Below are the code and all the weights of a small trained network. Each question names an input and a class and asks about switching units off, where a switched-off unit gives its printed mean instead of its output.

import numpy as np


def w(rows, s, z=0):
    codes = np.array(rows[::2]) - 128.0
    scale = np.full(codes.shape[1], s)
    scale[-1] = z or s
    return codes * scale


def f(y):
    return y / 2 * (1 + np.tanh(0.7978845608 * (y + 0.044715 * y**3)))


def log_softmax(a):
    a = a - a.max(-1, keepdims=True)
    return a - np.log(np.exp(a).sum(-1, keepdims=True))


def net(x, mask):
    res = np.array(x, float).reshape(1, 8) / 4 @ E
    y = f(res @ A[0][:, :-1].T + A[0][:, -1])
    res = res + np.where(mask, y, B[0][:, -1]) @ B[0][:, :-1]
    return log_softmax(res[-1] @ U[:, :-1].T + U[:, -1])


A, B = {}, {}
E = w([
[125,139,233,79,242,108],'x0',
[230,134,186,55,114,202],'x1',
[254,1,69,147,163,120],'x2',
[130,213,107,78,229,243],'x3',
[170,236,119,247,134,83],'x4',
[100,89,210,223,180,163],'x5',
[96,65,153,87,220,45],'x6',
[141,56,248,126,68,135],'x7',
],0.007)
A[0] = w([
[39,123,138,93,135,130,193],'n0',
[165,123,186,131,161,159,55],'n1',
[167,108,98,164,65,136,162],'n2',
[117,120,254,91,84,148,132],'n3',
[116,166,145,202,223,137,187],'n4',
[105,120,233,66,89,196,122],'n5',
[150,84,172,180,196,100,160],'n6',
[186,144,121,151,180,140,131],'n7',
[108,104,132,80,164,244,167],'n8',
[147,97,140,141,193,170,103],'n9',
[156,66,132,200,105,128,140],'n10',
[150,120,96,161,113,136,2],'n11',
[144,189,78,98,59,72,129],'n12',
[73,86,114,127,143,71,73],'n13',
[87,67,121,139,139,40,145],'n14',
[163,202,128,58,149,189,214],'n15',
[107,101,88,47,176,237,68],'n16',
[216,130,111,143,138,94,149],'n17',
[101,145,94,122,133,199,163],'n18',
[171,49,146,172,35,126,201],'n19',
[137,172,126,55,105,130,148],'n20',
[127,107,113,72,196,216,150],'n21',
[106,200,196,120,118,186,163],'n22',
[48,154,168,230,138,139,67],'n23',
[94,149,157,81,140,197,170],'n24',
[120,139,78,72,188,54,170],'n25',
[124,123,104,158,29,146,93],'n26',
[85,180,104,206,53,140,173],'n27',
[150,9,143,142,110,112,62],'n28',
[109,115,181,78,153,100,111],'n29',
[77,172,99,138,176,72,210],'n30',
[145,106,104,128,161,185,157],'n31',
[176,35,178,127,98,117,162],'n32',
],0.011,0.0067)
B[0] = w([
[128,108,180,171,101,101,205],'n0',
[167,130,149,126,183,89,154],'n1',
[112,129,56,142,111,157,190],'n2',
[193,51,211,166,165,161,213],'n3',
[149,201,149,120,206,98,221],'n4',
[242,53,175,175,112,161,214],'n5',
[108,153,125,50,225,99,207],'n6',
[129,191,93,94,162,161,169],'n7',
[188,115,106,181,74,34,220],'n8',
[139,157,100,96,157,110,166],'n9',
[90,114,73,95,187,156,190],'n10',
[144,135,111,96,91,149,129],'n11',
[130,158,133,81,75,220,199],'n12',
[46,115,200,95,90,88,170],'n13',
[22,70,196,74,126,123,211],'n14',
[188,185,145,117,85,115,246],'n15',
[144,141,98,138,31,8,208],'n16',
[93,129,50,64,151,135,178],'n17',
[138,134,103,184,78,93,184],'n18',
[91,58,52,126,174,141,229],'n19',
[183,149,123,83,93,147,182],'n20',
[146,160,84,136,86,38,219],'n21',
[194,114,191,167,137,140,207],'n22',
[78,145,147,214,200,142,198],'n23',
[168,135,163,163,69,115,199],'n24',
[90,128,197,72,61,121,218],'n25',
[101,116,102,186,65,203,180],'n26',
[59,162,99,212,91,211,232],'n27',
[92,53,79,115,146,71,194],'n28',
[154,123,178,79,118,135,180],'n29',
[81,166,208,122,118,133,227],'n30',
[144,151,78,131,128,98,172],'n31',
[142,60,54,104,193,107,216],'n32',
],0.011)
U = w([
[161,149,71,141,63,26,96],'0',
[217,44,183,154,140,138,149],'1',
[77,1,44,84,191,88,140],'2',
[62,184,160,213,186,125,50],'3',
[140,205,108,55,236,81,134],'4',
[75,133,60,186,70,207,72],'5',
[151,189,115,36,83,163,1],'6',
[25,75,205,80,106,76,187],'7',
],0.0097,0.0037)

Each question gives the input, the list of numbers given to net, and the class t.
The units are the neurons (one row each of A and B). Each row of codes is followed by its name. A weight is (code - 128) times the scale printed after its matrix; where a second scale follows, it is the last column's (A, B and U).
mask holds one flag per neuron, in row order. A switched-off neuron (its flag False) gives its mean, the last column of its row in B, instead of its output. The means were averaged over made-up inputs and are rounded, as every weight is.
A unit's drop is (log p(t) with every unit on - log p(t) with that unit switched off) / (log p(t) with every unit on - log p(t) with every unit switched off).
The circuit of an input: a set's keep is (log p(t) with only the set's units on - log p(t) with every unit switched off) / (log p(t) with every unit on - log p(t) with every unit switched off). Starting from the 12 units with the biggest drops (on a tie, the unit counted first), units are removed one at a time, each time the one whose removal leaves the highest keep (on an exact tie, the one counted first), for as long as the keep stays at least 0.8.
units of the circuit, in order: the units of the circuit, biggest drop first
unit that matters most: the unit with the biggest drop
k most important neurons: the k neurons with the biggest drops, biggest first
drop of u: that unit's drop, to one decimal
input [-4,-5,5,5,0,-6,6,-8], class 7: unit that matters most => n25
input [8,2,-5,2,2,0,2,-3], class 1: units of the circuit, in order => [n22 n24]
input [8,-5,-2,2,6,3,7,-3], class 4: 2 most important neurons => [n4 n6]
input [1,-8,5,-3,-6,1,3,-2], class 7: 2 most important neurons => [n13 n14]
input [2,-7,-7,4,5,2,7,5], class 3: 2 most important neurons => [n23 n4]
input [6,7,4,2,4,-7,0,-8], class 6: 2 most important neurons => [n7 n25]
input [4,-1,0,2,2,4,-1,2], class 4: units of the circuit, in order => [n4 n6]
input [-4,-6,5,6,-2,-5,5,-3], class 7: 2 most important neurons => [n25 n30]
input [-3,3,-5,-7,-4,-2,6,2], class 2: 3 most important neurons => [n32 n19 n30]
input [-3,1,-1,5,-3,-4,4,6], class 0: 4 most important neurons => [n16 n21 n8 n14]
input [-4,6,-3,3,8,0,3,2], class 6: 2 most important neurons => [n23 n15]
input [0,-8,-7,-8,4,2,-7,-7], class 5: 2 most important neurons => [n27 n12]
input [6,0,-5,3,0,4,3,-3], class 1: 3 most important neurons => [n22 n27 n24]
input [4,-1,2,7,2,4,8,7], class 4: units of the circuit, in order => [n6]
input [-2,6,-7,3,2,6,-3,-3], class 1: 2 most important neurons => [n22 n5]
input [-5,-7,1,3,-6,4,-1,-6], class 0: 2 most important neurons => [n16 n18]
input [4,4,8,-1,-1,-4,-2,-2], class 2: drop of n32 => 0.1
input [-2,7,7,7,2,1,6,0], class 0: drop of n8 => 0.2
input [-8,-8,-5,-8,3,-8,8,-1], class 7: drop of n14 => 0.5
input [3,4,6,-4,7,-1,-2,-4], class 4: drop of n6 => 0.0
input [-5,5,-8,0,6,-1,-4,6], class 5: units of the circuit, in order => [n27]
